Here is a tiny trained network, its code and every weight. The questions are about switching its units off for an input and a class, where a switched-off unit gives its printed mean instead of its output.

import numpy as np


def w(rows, s, z=0):
    codes = np.array(rows[::2]) - 128.0
    scale = np.full(codes.shape[1], s)
    scale[-1] = z or s
    return codes * scale


def f(y):
    return np.maximum(y, 0)


def log_softmax(a):
    a = a - a.max(-1, keepdims=True)
    return a - np.log(np.exp(a).sum(-1, keepdims=True))


def net(x, mask):
    res = np.array(x, float).reshape(1, 6) / 4 @ E
    y = f(res @ A[0][:, :-1].T + A[0][:, -1])
    res = res + np.where(mask, y, B[0][:, -1]) @ B[0][:, :-1]
    return log_softmax(res[-1] @ U[:, :-1].T + U[:, -1])


A, B = {}, {}
E = w([
[110,95,181],'x0',
[34,165,167],'x1',
[125,255,115],'x2',
[70,116,26],'x3',
[238,117,153],'x4',
[154,152,67],'x5',
],0.0097)
A[0] = w([
[188,118,68,224],'n1',
[132,120,167,206],'n2',
[99,90,201,84],'n3',
[159,199,8,171],'n4',
[149,113,221,114],'n5',
[157,120,233,246],'n6',
[129,248,155,172],'n7',
[85,64,123,254],'n8',
[91,146,152,63],'n9',
],0.013,0.0041)
B[0] = w([
[168,123,116,205],'n1',
[129,149,117,171],'n2',
[180,148,49,181],'n3',
[184,201,111,246],'n4',
[234,150,115,192],'n5',
[178,164,96,225],'n6',
[65,178,110,232],'n7',
[125,115,2,204],'n8',
[123,109,134,155],'n9',
],0.01,0.012)
U = w([
[64,254,157,52],'0',
[191,187,29,222],'1',
[217,145,187,4],'2',
[21,13,69,68],'3',
],0.0065,0.0037)

Each question gives the input, the list of numbers given to net, and the class t.
The units are the neurons (one row each of A and B). Each row of codes is followed by its name. A weight is (code - 128) times the scale printed after its matrix; where a second scale follows, it is the last column's (A, B and U).
mask holds one flag per neuron, in row order. A switched-off neuron (its flag False) gives its mean, the last column of its row in B, instead of its output. The means were averaged over made-up inputs and are rounded, as every weight is.
A unit's drop is (log p(t) with every unit on - log p(t) with that unit switched off) / (log p(t) with every unit on - log p(t) with every unit switched off).
The circuit of an input: a set's keep is (log p(t) with only the set's units on - log p(t) with every unit switched off) / (log p(t) with every unit on - log p(t) with every unit switched off). Starting from all 9 units, units are removed one at a time, each time the one whose removal leaves the highest keep (on an exact tie, the one counted first), for as long as the keep stays at least 0.8.
circuit, biggest first: the units of the circuit, biggest drop first
top k neurons: the k neurons with the biggest drops, biggest first
drop when u is switched off: that unit's drop, to one decimal
input [3,0,-6,8,-6,5], class 3: top 2 neurons	n6, n5
input [6,-8,-1,-7,-1,4], class 2: circuit, biggest first	n8
input [5,4,1,8,-8,5], class 3: circuit, biggest first	n6, n5
input [6,-8,3,-7,-7,1], class 2: top 2 neurons	n8, n4
input [8,8,2,3,-1,8], class 3: circuit, biggest first	n4, n6, n5
input [3,5,2,-7,-5,-6], class 1: top 2 neurons	n3, n5
input [-8,-1,8,-7,-3,-2], class 0: circuit, biggest first	n7, n8
input [-7,1,6,-8,0,-5], class 0: top 3 neurons	n7, n8, n3
input [3,4,-1,4,2,-2], class 3: top 4 neurons	n4, n5, n6, n1
input [-4,-2,-4,7,-8,-3], class 3: top 3 neurons	n6, n5, n3
input [-6,6,7,0,-2,4], class 0: drop when n7 is switched off	0.2
input [-8,3,0,-5,-3,0], class 0: drop when n5 is switched off	0.1
input [-5,2,7,3,-5,-3], class 0: drop when n7 is switched off	0.1
input [-1,2,-8,5,-4,-5], class 3: circuit, biggest first	n4
